Here is a tiny trained network, its code and every weight. The questions are about switching its units off for an input and a class, where a switched-off unit gives its printed mean instead of its output.

import numpy as np


def w(rows, s, z=0):
    codes = np.array(rows[::2]) - 128.0
    scale = np.full(codes.shape[1], s)
    scale[-1] = z or s
    return codes * scale


def norm(h):
    return h / np.sqrt((h * h).mean(-1, keepdims=True) + 1e-5)


def f(y):
    return np.maximum(y, 0)


def log_softmax(a):
    a = a - a.max(-1, keepdims=True)
    return a - np.log(np.exp(a).sum(-1, keepdims=True))


def net(x, mask):
    res = np.array(x, float).reshape(1, 7) / 4 @ E
    u = 0
    for l in range(3):
        y = f(norm(res) @ A[l][:, :-1].T + A[l][:, -1])
        res = res + np.where(mask[u : u + 3], y, B[l][:, -1]) @ B[l][:, :-1]
        u += 3
    return log_softmax(norm(res)[-1] @ U[:, :-1].T + U[:, -1])


A, B = {}, {}
E = w([
[133,115,133,124],'x0',
[122,140,122,129],'x1',
[138,107,139,131],'x2',
[115,107,2,181],'x3',
[179,156,156,213],'x4',
[126,128,127,128],'x5',
[231,155,95,50],'x6',
],0.0088)
A[0] = w([
[82,118,71,135,165],'0.n0',
[222,69,41,199,28],'0.n1',
[222,171,135,254,2],'0.n2',
],0.011,0.0014)
B[0] = w([
[117,147,120,48,206],'0.n0',
[67,248,44,102,255],'0.n1',
[140,6,143,35,245],'0.n2',
],0.012,0.0056)
A[1] = w([
[204,142,168,59,109],'1.n0',
[1,69,177,189,252],'1.n1',
[132,156,118,67,160],'1.n2',
],0.012,0.0023)
B[1] = w([
[125,207,51,144,243],'1.n0',
[248,179,74,120,250],'1.n1',
[203,86,139,152,255],'1.n2',
],0.014,0.0064)
A[2] = w([
[176,198,197,159,130],'2.n0',
[198,134,114,28,252],'2.n1',
[137,196,254,29,125],'2.n2',
],0.015,0.0025)
B[2] = w([
[40,164,51,113,156],'2.n0',
[92,110,224,203,249],'2.n1',
[137,60,1,66,150],'2.n2',
],0.014,0.021)
U = w([
[125,125,11,56,171],'0',
[213,211,156,186,115],'1',
[109,13,185,179,114],'2',
[120,150,160,185,145],'3',
[114,146,166,149,195],'4',
[125,135,151,175,138],'5',
[126,150,166,164,133],'6',
[94,111,192,29,3],'7',
],0.011,0.0073)

Each question gives the input, the list of numbers given to net, and the class t.
The units are the neurons (one row each of A and B). Each row of codes is followed by its name. A weight is (code - 128) times the scale printed after its matrix; where a second scale follows, it is the last column's (A, B and U).
mask holds one flag per neuron, layer by layer. A switched-off neuron (its flag False) gives its mean, the last column of its row in B, instead of its output. The means were averaged over made-up inputs and are rounded, as every weight is.
A unit's drop is (log p(t) with every unit on - log p(t) with that unit switched off) / (log p(t) with every unit on - log p(t) with every unit switched off).
The circuit of an input: a set's keep is (log p(t) with only the set's units on - log p(t) with every unit switched off) / (log p(t) with every unit on - log p(t) with every unit switched off). Starting from all 9 units, units are removed one at a time, each time the one whose removal leaves the highest keep (on an exact tie, the one counted first), for as long as the keep stays at least 0.8.
circuit, biggest first: the units of the circuit, biggest drop first
unit that matters most: the unit with the biggest drop
top k neurons: the k neurons with the biggest drops, biggest first
drop of u: that unit's drop, to one decimal
input [6,7,-6,2,-2,5,6], class 5: unit that matters most -> 1.n1
input [1,8,5,6,-4,2,6], class 5: top 3 neurons -> (2.n2 1.n0 1.n1)
input [-6,-1,-1,-8,6,1,6], class 0: top 4 neurons -> (2.n2 2.n0 1.n1 0.n1)
input [0,-4,5,-5,7,7,-2], class 2: circuit, biggest first -> (0.n2 2.n2)
input [-1,-2,0,-7,0,-2,2], class 0: top 2 neurons -> (2.n2 1.n1)
input [6,-2,2,3,-5,-4,3], class 6: top 2 neurons -> (2.n2 0.n2)
input [-2,-4,-8,7,-3,7,7], class 4: circuit, biggest first -> (2.n2 1.n1)
input [-3,-1,4,-8,-3,7,-1], class 0: top 2 neurons -> (2.n2 0.n2)
input [-5,2,-5,-1,-3,0,-8], class 1: top 3 neurons -> (1.n1 0.n1 0.n2)
input [-2,-3,7,-2,-7,8,4], class 3: top 2 neurons -> (1.n0 0.n2)
input [4,-8,1,-8,5,5,7], class 0: top 2 neurons -> (2.n2 2.n0)
input [6,1,7,1,7,-7,6], class 2: top 2 neurons -> (0.n2 1.n1)
input [2,-2,-3,-8,-7,5,-6], class 0: top 2 neurons -> (2.n2 0.n2)
input [-6,0,-1,7,1,2,-7], class 0: unit that matters most -> 2.n1
input [1,3,-2,-2,-5,3,-7], class 1: top 2 neurons -> (1.n1 0.n2)
input [4,-3,2,6,5,-5,-6], class 0: top 2 neurons -> (2.n1 0.n1)
input [-5,8,2,1,-8,-4,5], class 2: drop of 1.n1 -> 0.2
input [4,6,-8,5,-8,8,4], class 2: drop of 2.n0 -> 0.1
input [8,-1,8,5,6,-3,-8], class 1: drop of 2.n1 -> 0.1
input [4,1,-5,-7,-1,3,0], class 0: circuit, biggest first -> (2.n2)
